Each row was made from one walk, in order. Every step used is in the known rows, and no mark comes twice. Write each row's walk.
Each row is shifted at random along 4 fixed directions that mean nothing.
Known rows:
bupi > foni > zemaso > visati > kemis > mokeg > runol: -211; -20; 197; 68; 52; -40; -86; 181; 194; -33; -51; -202; 181; 78; -67; -27; 235; 48; 156; -75; -156; 91; 11; -198; -72; 454; -73; -213; -90; -43; -94; 53; -161; 18; 8; -54; 59; 43; 6; -257; 157; 264; 49; -38; -29; -21; -118; 109; -43; -26; -91; 216; 244; 44; 132; -103
foni > kemis > runol > tozazi > nolek: -108; 108; 432; 429; -100; -92; -7; 211; 31; 135; -253; 423; -46; -102; 159; 208; 71; -89; 161; 174; 274; 344; -43; 65; -95; -27; -44; 165; 147; 72; -73; -7; -34; -14; 209; 185; 135; -274; 198; -68; 10; -34; -256; 70; -346; -240; 303; -77; 28; 112; 182; -74; -86; -60; -176; -16
nolek > mokeg > zemaso > visati > bupi > foni > runol > miden: -88; 13; 44; -168; 126; -17; -92; -135; 18; -31; -100; 70; 126; 65; -9; -65; -44; 7; 27; 31; -21; -54; 8; 19; -10; 30; 49; -100; 21; -168; 11; -167; -107; -87; 21; 128; 104; 35; -42; 7; 47; -50; 126; 42; 94; 165; 52; -55; 18; -60; 169; 162; 163; 23; 107; 230
zemaso > visati > kemis > runol: -162; 88; 12; 59; -140; -80; 84; 151; 272; 147; -24; 231; -63; -185; 116; 183; 83; 139; 39; 34; -13; 110; -96; -39; -51; 184; -301; 236; 138; 3; 47; -37; -45; -38; 58; 141; 94; -85; -33; 127; 126; -131; -73; -47; -100; 22; 91; -51; -37; -108; 32; 122; 149; 140; -34; -130
nolek > runol > kemis > mokeg > zemaso: -79; 28; 171; 76; 72; -45; -72; -157; -114; -199; -34; -228; -45; 179; -27; -23; 112; -34; -9; 28; -199; -95; -74; -158; -76; 107; 162; -71; -118; -71; -108; -20; -178; 83; -94; -114; -133; 6; 50; -231; -7; 241; -60; 98; -100; 20; -80; 45; -3; 123; -1; -5; 167; -22; 40; 144
visati > nolek > mokeg > runol: 12; 118; 472; 574; 38; -110; 59; 161; -45; -35; -293; 305; 25; -27; 105; 286; 120; -261; 59; 235; 192; 298; 90; 77; -32; -34; 132; -8; 48; 27; -70; -164; -13; -96; 309; 60; 56; -156; 249; -231; -61; -85; -75; 55; -242; -245; 193; -55; 35; 77; 418; 115; -207; -76; -246; 12
visati > bupi > zemaso > foni: -275; -13; 57; -181; -165; 47; -91; -173; 168; -24; 212; -410; 33; 19; -8; 8; 230; 78; 15; -160; -90; 42; 130; -83; 35; 283; -50; 24; -151; -50; 96; 259; -151; 6; -174; -159; 18; -7; 45; -164; 104; 335; -79; -94; 39; -15; -274; 104; -233; 114; -39; 16; 358; 48; 46; -124
miden > nolek > mokeg > zemaso > visati > bupi > foni: -60; 97; -416; -566; -53; 36; 27; -293; 77; 131; 17; 61; -188; 6; -69; -23; -177; 207; -137; -39; -271; -251; -184; 109; 85; 9; -166; 83; 105; -205; 284; -143; -152; -43; -283; 95; -114; 16; -218; 353; 162; -214; 109; -54; 318; 212; -55; -78; -64; -203; 129; 4; 232; 173; 4; 106
zemaso > visati > bupi > foni > kemis > mokeg > nolek > runol > tozazi: -76; 29; -60; -290; -85; -19; -11; -81; 191; 120; -149; 244; -127; 32; -48; 32; -40; 84; -74; -34; -168; 14; -151; 56; 31; 61; -182; 46; 124; -55; 88; -104; -157; 50; -154; 144; 100; -112; -64; 186; 137; -87; -6; -36; 223; 53; 122; -19; 59; -4; 147; 2; 114; 276; -80; 89
foni > zemaso > visati > bupi: 6; 186; 60; -179; 39; -188; 52; 46; 162; 75; -88; 135; 100; 6; -148; -74; -70; -131; 110; 123; -95; -308; -282; -219; -104; 84; -51; -62; -46; -108; 108; 14; -131; 116; -89; 152; 69; -157; -58; 22; -184; -41; -287; 176; 12; -169; -159; -98; -66; -193; 258; 180; 45; -161; 31; 149
miden > tozazi > nolek > mokeg > zemaso > visati > kemis: -8; 194; -34; -55; 31; -18; 146; 0; -113; 96; -44; 285; -34; -13; -3; 108; -157; 18; 43; 84; -65; -40; -137; 30; -61; -54; -90; 39; 183; -72; 71; -129; -126; -67; -65; 67; -107; -74; 18; 144; 33; -162; -71; 110; -163; 23; 137; -68; 1; -119; 114; 20; 57; -52; -63; 38
foni > runol > miden > tozazi > nolek > mokeg > zemaso: -7; 28; 158; -151; 344; 119; -158; -207; -500; -131; -73; -72; 214; 380; -41; -286; -226; -79; 15; -13; 32; 42; 155; 58; 64; -278; 257; -401; 34; -104; -126; -163; -199; -52; 59; 36; -80; 41; 100; -118; -73; 114; 263; 224; 88; 237; 112; 93; 189; 245; 26; 31; 32; 110; 69; 349
bupi > visati > nolek > runol > kemis > mokeg > zemaso: -169; 29; 10; 185; -192; 88; -10; -16; 170; -5; 18; -40; -198; -120; 85; 246; 215; 234; -134; -21; -179; 100; -1; 3; -22; 165; -141; 172; 35; -49; 18; -66; -67; 35; -13; -31; -119; -151; 165; -2; 239; -54; 2; -52; -77; 68; 2; -3; -120; -43; -32; -126; 170; 208; -110; -151
bupi > foni > runol > miden > tozazi > nolek > mokeg > zemaso > visati > kemis: -227; -61; 15; -68; 141; 202; -72; -35; -148; 41; -11; 70; 197; 53; 100; -22; -36; 204; 60; -125; 36; 249; 219; 159; 46; 37; -77; -141; 186; -114; -70; -184; -140; -224; 93; 60; 35; 94; 83; 55; 263; -31; 346; -22; -67; 344; 243; 61; 56; 14; -144; 81; 248; 212; 119; 5
foni > runol > tozazi > nolek > mokeg > zemaso: 41; 179; 190; 101; -97; -48; -52; -113; -191; 63; -186; 240; -260; 87; 35; 145; -76; -75; -53; 220; 59; 158; -134; 137; -43; -233; 98; 157; 70; -38; -37; 13; -151; 16; -17; 88; -62; -169; 96; -8; -37; 3; -170; 107; -130; -138; 195; -93; 84; 159; 269; -248; -57; -58; -220; 260
runol > miden > nolek > mokeg: -192; -99; 91; 85; 221; 227; -1; -76; -245; -107; -26; -171; 293; 143; 86; -22; 40; 168; -73; -87; 13; 249; 341; 149; 171; -128; 59; -274; 134; -79; -70; -137; -109; -145; 126; -47; -82; 70; 154; -3; 85; 51; 438; 31; 13; 374; 121; 94; 30; 150; -160; 34; 149; 259; 78; 5
kemis > runol > tozazi > nolek > mokeg: 61; 167; 172; -159; 10; 26; -153; -211; -290; -39; -79; 3; -144; 314; -30; -165; -148; -86; -49; 107; -43; 92; -75; 1; 23; -227; 104; -129; 19; -36; -74; -10; -203; 95; -48; 44; -48; -135; 31; -62; -107; 147; -79; 151; 133; 28; 0; 85; 164; 316; 149; -107; -21; 153; -112; 251
visati > nolek > mokeg > zemaso > foni: 134; 185; 41; -107; 222; -182; -69; -29; -66; 34; -280; 323; -93; 48; -70; -142; -234; -153; 150; 141; -5; -188; -223; -17; -62; -2; 43; -86; 28; -162; 167; -316; 23; -5; 77; 202; 2; 5; -76; -23; 47; -292; 38; 114; 166; -43; 99; -118; 105; -160; 397; 224; -87; -135; -19; 292
zemaso > visati > kemis > runol > miden: 248; 269; -24; -367; 161; -229; -3; -8; 1; 38; -164; 307; -1; 146; -110; -331; -272; -101; 42; 226; -125; -288; -468; -246; -86; -88; -157; -119; 61; -90; 7; -180; -127; 139; -58; 241; 64; -66; -273; 126; -210; -145; -174; 183; 205; -37; -7; -37; 288; -33; 204; 266; -61; 14; 53; 402
bupi > tozazi > runol > kemis > mokeg > zemaso: -134; 141; 198; 345; -81; -9; 47; 84; -8; 30; -143; 257; -52; -198; 166; 189; 147; 21; 83; 163; 207; 104; -111; 162; -81; 50; 22; 225; 48; -32; -29; -86; -12; -97; 130; 169; -42; -96; 251; -38; 98; -70; -214; 44; -303; -138; 211; -161; -28; -23; 177; -15; 31; -101; -102; 79
bupi > tozazi > runol > miden > nolek: -288; -64; -132; -330; -9; 415; -88; -244; -262; 30; 215; -304; 168; 109; 101; -174; 5; 347; -233; -212; 19; 247; 270; 300; 288; -169; -120; -131; 143; -44; 0; 17; -289; -160; -28; 23; -85; 64; 170; 218; 153; 146; 333; -67; 196; 438; 28; 190; 84; 252; -273; -46; 247; 589; 45; 34
visati > bupi > tozazi > runol > nolek > mokeg > zemaso > foni > kemis: -286; 35; 151; -32; -45; 95; -90; -77; -62; 80; -167; 175; 23; -60; 49; 6; -1; 35; 90; -11; 117; 60; 26; 223; -30; 96; -37; -8; 116; -116; 76; -101; -129; -175; 17; 132; 85; 3; 102; 80; 206; -17; 0; -32; -89; 77; 163; -47; -10; 40; 192; 77; 163; 5; 3; 121
visati > nolek > runol > kemis: -78; 55; -26; 6; -126; 45; 5; -126; 31; 76; -77; 172; -205; -101; 112; 115; 50; 123; -122; 45; -82; 24; -114; 84; 38; -29; -167; 211; 93; -96; 41; -176; -119; -42; 18; 86; -8; -73; 74; 158; 111; -169; -52; -49; -44; 70; 115; -38; 36; -15; 113; -23; 77; 230; -143; 15
mokeg > zemaso > foni > runol > tozazi: -103; -34; 124; -109; 84; -117; -141; -68; -5; 67; -105; 131; -43; 86; 44; -36; -76; -78; 158; -17; 75; 87; -44; -10; -29; 20; 41; 112; -12; -37; 33; -25; -114; 5; -8; 136; 97; -9; -2; -77; 76; 41; 24; 76; 8; -6; 188; -59; 41; 28; 135; 21; 107; 17; 47; 197
mokeg > nolek > runol > kemis: -120; -45; 148; 72; -81; 24; 35; -170; -21; -41; -90; 11; -79; 44; 87; 175; 106; -40; -126; 65; -135; 55; -16; -9; 30; -30; -11; 60; 18; -50; -54; -92; -202; -25; -47; -39; -41; -100; 73; 22; 14; 76; -73; 22; -141; -29; 101; 18; 47; 85; 110; -36; 46; 183; -108; 21
foni > runol > tozazi > nolek > mokeg: -42; 80; 39; -171; 16; 114; -125; -140; -241; 86; -137; 180; -104; 151; 43; -87; -158; 69; -63; 56; 44; 156; 10; 187; 71; -260; -12; -51; 122; -109; -34; -138; -143; -38; 36; 150; 8; -56; 90; 131; 53; -85; 113; 90; 119; 170; 207; -12; 184; 162; 129; -133; 14; 235; -100; 237
kemis > zemaso > visati > nolek: -352; -71; -191; -157; -99; 178; 42; 62; 263; 122; 140; -127; 58; -137; 40; 139; 108; 400; -88; -274; -169; 122; 175; 87; 78; 208; -324; 53; 166; -36; 159; -17; -59; -32; 26; 67; 34; -19; 63; 205; 335; -123; 280; -80; 129; 384; -38; 46; -209; -176; -241; 64; 335; 429; 73; -283
nolek > mokeg > runol > kemis > zemaso > visati > bupi: -338; -115; 211; 220; -65; 23; 113; 0; 164; -61; -39; -15; 153; -47; 81; 324; 267; 30; 32; -54; -107; 108; 114; 7; -71; 221; -19; 30; 58; -46; -45; -68; -99; -88; 22; -80; 69; 1; 108; -9; 140; 125; 0; 19; -284; 112; 51; -35; -222; -81; -3; 96; 266; 31; 38; -200
tozazi > nolek > runol > miden > mokeg > zemaso: -132; 18; -282; -411; 62; 349; -92; -407; -304; -60; 119; -372; -105; 211; 33; -171; -60; 391; -355; -115; -251; 22; 38; 271; 255; -218; -3; -56; 141; -111; 50; -83; -267; -83; -232; -107; -305; 123; -5; 257; 210; 113; 325; -56; 315; 408; 43; 141; 83; 190; -222; -206; 282; 383; 40; 173
runol > kemis > zemaso > visati > bupi > tozazi: -273; 67; 185; -95; -242; -25; 60; -148; 157; -64; 262; -313; 77; 52; -100; 94; 253; -17; 7; -61; -179; -117; -59; -269; -116; 245; -48; 43; -179; 4; -36; 375; -307; 148; -183; -147; -10; -122; 96; -121; -160; 433; -356; 101; -241; -73; -425; 58; -259; 85; -64; 77; 303; 25; -6; -60
miden > mokeg > runol > kemis: 17; 113; 141; 145; 1; -90; 54; -135; -62; -47; -130; 78; -112; 92; 82; 102; 119; -87; -29; 224; -58; -28; -232; -45; 2; -40; 86; 123; -51; -40; -77; -77; -179; 12; -63; -56; -178; -40; 14; -28; -107; 118; -198; 62; -162; -211; 63; -91; 64; 78; 189; -21; 12; -85; -136; 148
foni > runol > nolek > mokeg > zemaso > visati: -272; -66; 189; 399; 3; 40; 50; 192; 119; 61; -278; 325; 93; -153; 170; 380; 71; 90; 17; 84; 98; 282; 202; 180; -68; 19; -61; 60; 218; -61; -9; -212; 11; -170; 236; 187; 88; -146; 164; 49; 208; -243; 202; 40; -234; 127; 376; -154; -47; -143; 172; -17; 42; 69; -21; -69
bupi > visati > kemis > zemaso > foni > runol > miden > nolek: 190; 262; -53; -255; -9; -181; -11; 97; 157; 202; -299; 382; -153; 3; -104; -168; -134; 2; 44; 250; -55; -57; -494; -69; -84; 16; -308; 20; 68; -77; 103; -22; -85; 93; -92; 154; 24; -65; -282; 162; -24; -115; -156; 19; 138; -272; 54; -84; 237; -45; 178; 73; -27; -77; -80; 339
bupi > zemaso > visati > nolek: -107; 87; 385; 380; 10; -67; 24; 255; 172; -37; -19; 37; 290; -58; 12; 143; 164; -130; 162; 56; 47; 145; 144; -229; -128; 205; -22; -181; -37; 9; -29; 14; -49; 23; 211; 47; 102; -269; 254; -302; -60; 27; -115; 132; -247; -162; -107; 32; -123; -95; 183; 204; -11; -50; 6; -179
tozazi > nolek > runol > kemis > zemaso: -176; 53; 242; 335; -119; 61; 70; 71; 34; 42; -229; 195; -58; -160; 153; 255; 172; 26; 6; 130; 64; 201; -57; 156; -76; 37; -67; 148; 126; -41; -17; -91; -52; -111; 98; 29; 24; -119; 173; 31; 134; -22; -187; -8; -352; -135; 231; -58; -38; -15; 95; -77; 63; -49; -101; -62
kemis > runol > miden > nolek: -242; -115; 312; 216; 138; 145; -101; -39; -153; -167; 67; -369; 281; 241; 89; -39; 168; 58; -22; -118; 51; 387; 398; -18; 121; 2; 117; -254; 3; 64; -157; 105; -170; -41; 155; -128; -28; -40; 150; -267; -6; 353; 285; 34; -35; 202; -40; 222; -6; 351; -222; 58; 165; 296; 68; -73
tozazi > runol > miden > mokeg: 39; 217; -124; -105; -60; 158; 14; -218; -143; 38; -26; -31; -153; 31; 109; -19; 42; 237; -250; 163; 7; 117; -188; 265; 183; -235; -54; 178; 134; -49; 0; -19; -192; -76; -108; 10; -200; 0; 0; 203; 6; 51; -49; -79; 97; 23; 101; -26; 120; 188; 1; -178; 116; 137; -126; 226
kemis > mokeg > nolek > runol > tozazi: 193; 154; 187; 79; 126; -124; 49; 27; -104; -2; -362; 402; -104; 134; 3; 24; -149; -218; -34; 225; 38; 101; -168; 84; 14; -264; 87; -20; 105; 21; -7; -189; -41; 63; 39; 186; 3; -183; 74; -18; -107; -154; -65; 160; 122; -177; 302; -76; 232; 133; 393; -32; -233; 67; -193; 301

Write each row's walk:
-137; 71; 95; -192; -120; 102; -128; -161; -7; 84; -32; 84; -58; 110; 8; 0; -22; 34; -20; 6; 18; 198; 72; 106; 23; -39; -34; -23; 50; -109; -5; -6; -198; -53; -8; 68; 109; -119; 69; 35; 50; 52; -12; 8; 78; 90; 25; 34; 33; 119; 159; -39; 136; 211; -73; 90  zemaso > visati > bupi > foni > runol > tozazi > nolek > mokeg
-113; 2; -62; -550; 128; 65; -164; -94; 0; 64; -74; 59; 85; 234; -122; -348; -185; 77; 65; -147; -146; -83; -64; -13; 36; 84; -80; -317; 68; -135; 65; -212; -168; 50; -103; 150; 98; -6; -87; 128; 151; -29; 134; 73; 386; 242; 36; 85; 141; -5; 23; 155; 157; 313; 127; 154  zemaso > visati > bupi > foni > kemis > mokeg > runol > tozazi > nolek
-292; -21; 67; -151; -49; 261; 17; -147; -78; -11; 146; -107; 181; -11; 46; 35; 16; 131; -172; -117; 9; 130; 225; 200; 105; -81; -30; -55; 137; -31; 60; -8; -220; -137; -2; 46; 20; -81; 242; 148; 89; 55; 87; 40; 13; 254; 42; 108; -67; 60; 3; 40; 160; 318; 22; -3  mokeg > zemaso > visati > bupi > tozazi > nolek > runol > miden
-222; 21; 257; 122; -144; 102; -141; -45; 0; 75; -89; 82; -26; 4; 101; 119; 134; 22; 69; -7; 173; 383; 188; 208; 2; 32; 1; 45; 36; -52; -3; 69; -56; -116; 64; 11; 118; -91; 207; -111; 185; 129; 1; -40; -78; -35; 139; 11; -65; 195; 164; -130; 155; 26; -104; -19  visati > bupi > zemaso > foni > runol > tozazi > nolek > mokeg
-147; 104; 191; 62; 79; 165; -37; -153; -184; -42; -67; -2; 66; 46; 75; -41; 50; -9; -36; 48; 184; 209; 100; 291; 113; -94; 142; -3; 59; -21; 57; -18; -133; -185; 49; -23; -94; 21; 216; -28; 67; 128; 53; -4; 13; -29; 121; 45; 17; 196; 187; 50; 69; 9; -70; 176  visati > bupi > tozazi > nolek > runol > miden > mokeg > zemaso > foni
-44; 60; 20; -234; -69; 1; -98; -149; 103; -12; -137; -81; -104; 100; -103; -90; 96; 108; -162; -1; -197; -3; -153; 51; 50; 112; -112; -106; -1; -60; 55; 42; -135; 81; -201; -33; -1; -7; -97; 5; 146; 181; -2; -91; 277; -48; -38; 67; 60; 198; 63; -50; 155; 118; -81; 184  visati > bupi > zemaso > foni > kemis > mokeg > nolek > runol > miden
-79; 137; -157; -161; 5; 27; 64; -18; -65; 156; -54; 340; -125; -29; 65; 69; -194; 151; 7; -1; -63; 16; -116; 136; -13; -43; -193; 109; 254; -61; 105; -213; -68; -92; -39; 171; -57; -37; -46; 263; 200; -248; 79; 47; 18; 179; 225; -58; 28; -98; 59; 11; 116; 144; -48; 0  miden > tozazi > nolek > mokeg > zemaso > visati > kemis > runol
-159; 260; -111; -14; -280; 79; 183; -69; 133; 179; 80; 178; -207; -217; 64; 290; 68; 181; -156; 119; 46; 39; -126; 247; 49; -50; -132; 369; 123; -6; 215; 122; -116; -69; -101; 73; -197; -188; 151; 274; 58; -111; -221; -14; -62; -125; -4; -145; -184; -88; 214; -127; 90; 25; -245; -26  miden > mokeg > zemaso > visati > bupi > tozazi > nolek
11; 134; 104; 140; 31; -96; 2; -68; 2; 45; -252; 211; -153; -56; 60; 107; 78; 47; -33; 209; -3; 35; -324; 107; -3; 16; -26; 221; 91; -34; 26; -69; -155; -45; -85; 24; -98; 30; -53; 54; 69; 52; -125; -65; -138; -207; 218; -115; 66; 25; 149; -63; 59; -202; -101; 244  nolek > runol > miden > mokeg > zemaso > foni > kemis
-264; 27; 63; 176; -371; -17; 134; -21; 422; 124; -74; 164; -174; -330; 153; 460; 337; 118; -41; 67; -45; 136; -150; 102; -86; 275; -235; 467; 74; -37; 87; 75; -104; -98; -88; 1; 123; -125; 45; 117; 176; 26; -340; -186; -330; -184; 71; -123; -255; -139; 107; -60; 274; -35; -120; -208  nolek > runol > kemis > zemaso > visati > bupi > foni
-294; -73; 370; 360; 43; -33; -54; 139; 59; -76; -174; 42; 173; 61; 40; 200; 113; 3; 111; 10; -75; 146; 150; -133; -158; 205; 13; -174; 94; -16; -116; -74; -124; -4; 132; 43; 68; -157; 85; -169; 106; 98; 86; 108; -281; 106; 95; 7; -76; 2; 16; 77; 124; 15; 82; -95  foni > kemis > runol > nolek > mokeg > zemaso > visati
-101; 70; 108; 127; -37; 16; -26; 42; 91; -38; -44; -48; -44; 16; -59; 112; 129; 217; -162; -15; -199; 106; -57; -25; -24; 125; -115; -29; 106; 4; -41; -1; -176; 93; 7; -1; -43; -91; 55; -39; 127; 68; 64; -17; -2; 122; -15; 63; -18; 50; -101; -24; 134; 195; -60; 29  foni > kemis > mokeg > zemaso > visati > nolek > runol > miden
-247; -99; 158; 175; 45; 78; -11; -95; 46; -72; -153; -111; 3; 82; 89; 145; 238; 66; 8; -43; -132; 191; 42; 69; 29; 181; 9; 0; 16; -23; -30; -59; -136; -85; -28; -161; -104; 77; 37; -77; 225; 234; 146; -54; -104; 1; 106; 43; -41; 79; -42; 30; 222; 80; 11; -59  miden > mokeg > nolek > runol > kemis > zemaso > foni
-87; 70; 227; 241; 25; 110; -19; -127; -279; -70; -47; -13; -22; 127; 128; 156; 31; 18; -89; 63; 121; 327; 160; 213; 71; -204; 162; 28; 124; 50; -84; 22; -120; -80; 66; -24; -113; -107; 183; -108; 26; 159; 41; 51; -140; 37; 188; 37; -25; 306; 7; -184; 46; 65; -146; 54  kemis > runol > miden > tozazi > nolek > mokeg > zemaso
-164; 143; 180; 71; 5; 70; 35; 75; 2; -7; -66; 133; 90; -35; -18; 48; -11; -44; -4; 26; 84; 75; 89; 132; -35; 25; 38; -89; 70; -20; 86; -67; -68; -68; 105; 124; 13; -147; 252; -26; 45; -68; -37; 114; 17; -7; 36; 11; -37; -14; 259; 124; -3; 89; -69; 51  kemis > mokeg > zemaso > visati > bupi > tozazi > nolek > runol
-125; 217; 196; 254; -68; 95; 100; 96; 44; 92; -67; 186; 184; -142; 81; 131; 179; 66; -13; 184; 215; 169; -98; 199; 37; -50; -36; 117; 109; 8; -23; 86; -158; -118; 83; 127; -12; -145; 253; 69; -74; 74; -217; 37; -203; -167; 64; -93; -66; 24; 168; 32; 57; -79; -103; 75  foni > zemaso > visati > bupi > tozazi > runol > miden > mokeg
76; 139; 113; -42; 36; -82; 61; -10; -62; 55; -165; 255; 1; 139; -110; 62; -61; -25; -85; 96; -150; 12; -253; -15; -29; -78; -106; -92; 144; 26; -38; -63; -239; 108; -54; 77; 8; -93; -39; 82; -73; 40; -85; 95; -23; -48; 65; -19; 72; 71; 86; 17; -23; 83; -162; 163  foni > kemis > zemaso > visati > nolek > mokeg > runol > miden > tozazi
-102; 163; 188; 103; 164; 91; 102; 22; -113; -43; -17; 110; 290; 24; 19; -32; -29; -32; 45; 98; 163; 43; 81; 97; 21; -123; 128; -140; 90; -32; 39; -63; -83; -101; 119; 87; -104; -119; 235; 13; -93; -34; 8; 192; -76; 17; 47; -40; -35; -18; 180; 163; 2; -54; 16; 134  runol > miden > mokeg > zemaso > visati > bupi > tozazi > nolek
-162; 130; 207; 66; -144; 164; 73; -67; -44; 19; 118; -51; 172; 17; 43; 92; 119; 24; -140; 53; 135; 288; 126; 145; 97; -109; -36; -10; 86; 53; -22; 184; -279; -89; 37; -12; 3; -188; 210; 18; -140; 215; -135; 19; -121; -32; -72; 101; -23; 216; 53; 26; 66; 227; -123; 10  zemaso > visati > bupi > tozazi > runol > miden > nolek
196; 257; -143; -195; -191; -10; 129; -250; -104; 37; -48; 48; -423; 137; -42; 107; 2; 114; -388; 159; -208; 109; -307; 153; 143; -245; -137; 249; 105; 74; -13; 174; -253; 111; -298; -93; -226; -68; -112; 145; -80; 140; -157; -89; 176; -138; 52; 37; 164; 391; 35; -290; 27; 233; -371; 257  visati > kemis > mokeg > nolek > runol > miden > tozazi
-182; 49; 256; 279; -67; 75; 77; 77; -82; 74; -277; 367; 13; -137; 149; 222; 93; -40; 38; 160; 160; 168; -42; 258; -49; -35; -31; 48; 131; -57; -19; -203; -32; -157; 170; 157; 25; -64; 253; 111; 141; -112; -99; 60; -279; -91; 305; -131; 21; -28; 242; 7; -58; -16; -156; 30  bupi > tozazi > nolek > mokeg > runol > kemis > zemaso
-203; -15; 140; 259; 39; 217; 86; 92; -134; -5; -27; -16; 97; 16; 177; 155; 168; 209; -86; -80; 159; 525; 297; 318; 162; -50; -36; 2; 210; 84; -102; -17; -42; -174; 144; -75; -80; 34; 227; -26; 216; 90; 246; -93; -81; 160; 310; 100; 25; 284; -212; -86; 141; 273; -114; -128  visati > kemis > mokeg > runol > miden > tozazi > nolek
-217; 44; -288; -297; -111; 203; 16; -85; 38; 151; -39; 236; -160; -159; 74; 39; -91; 353; -181; -47; -131; -81; -144; 261; 40; -19; -268; 126; 209; -145; 156; -279; -94; -72; -62; 252; -83; -38; 95; 428; 333; -307; 102; 10; 154; 295; 217; -92; 44; -200; 17; -66; 128; 367; -34; 45  bupi > tozazi > nolek > runol > kemis > mokeg > zemaso > visati
-121; -64; -79; -215; 160; 62; -99; -12; -6; 64; -209; 38; 15; 118; -10; -159; -24; 238; -76; -77; -68; 146; -43; 179; 148; 58; -150; -173; 137; -62; 58; -185; -95; -22; -5; 73; -33; 136; -129; 140; 264; 2; 353; -91; 321; 203; 208; 40; 175; 92; -132; 41; 117; 303; 13; 145  zemaso > foni > kemis > mokeg > runol > miden > nolek
-150; 59; 323; 124; -75; -74; -44; 33; 225; -42; -52; -110; 151; 29; -25; 87; 242; -73; 63; 61; 54; 187; 32; -97; -84; 201; 16; -19; -89; 5; -75; 231; -157; 16; 53; -35; 172; -104; 25; -246; -87; 303; -173; -12; -139; -171; -142; 32; -108; 118; 67; 119; 192; -64; 10; 62  kemis > zemaso > visati > bupi > foni > runol > miden
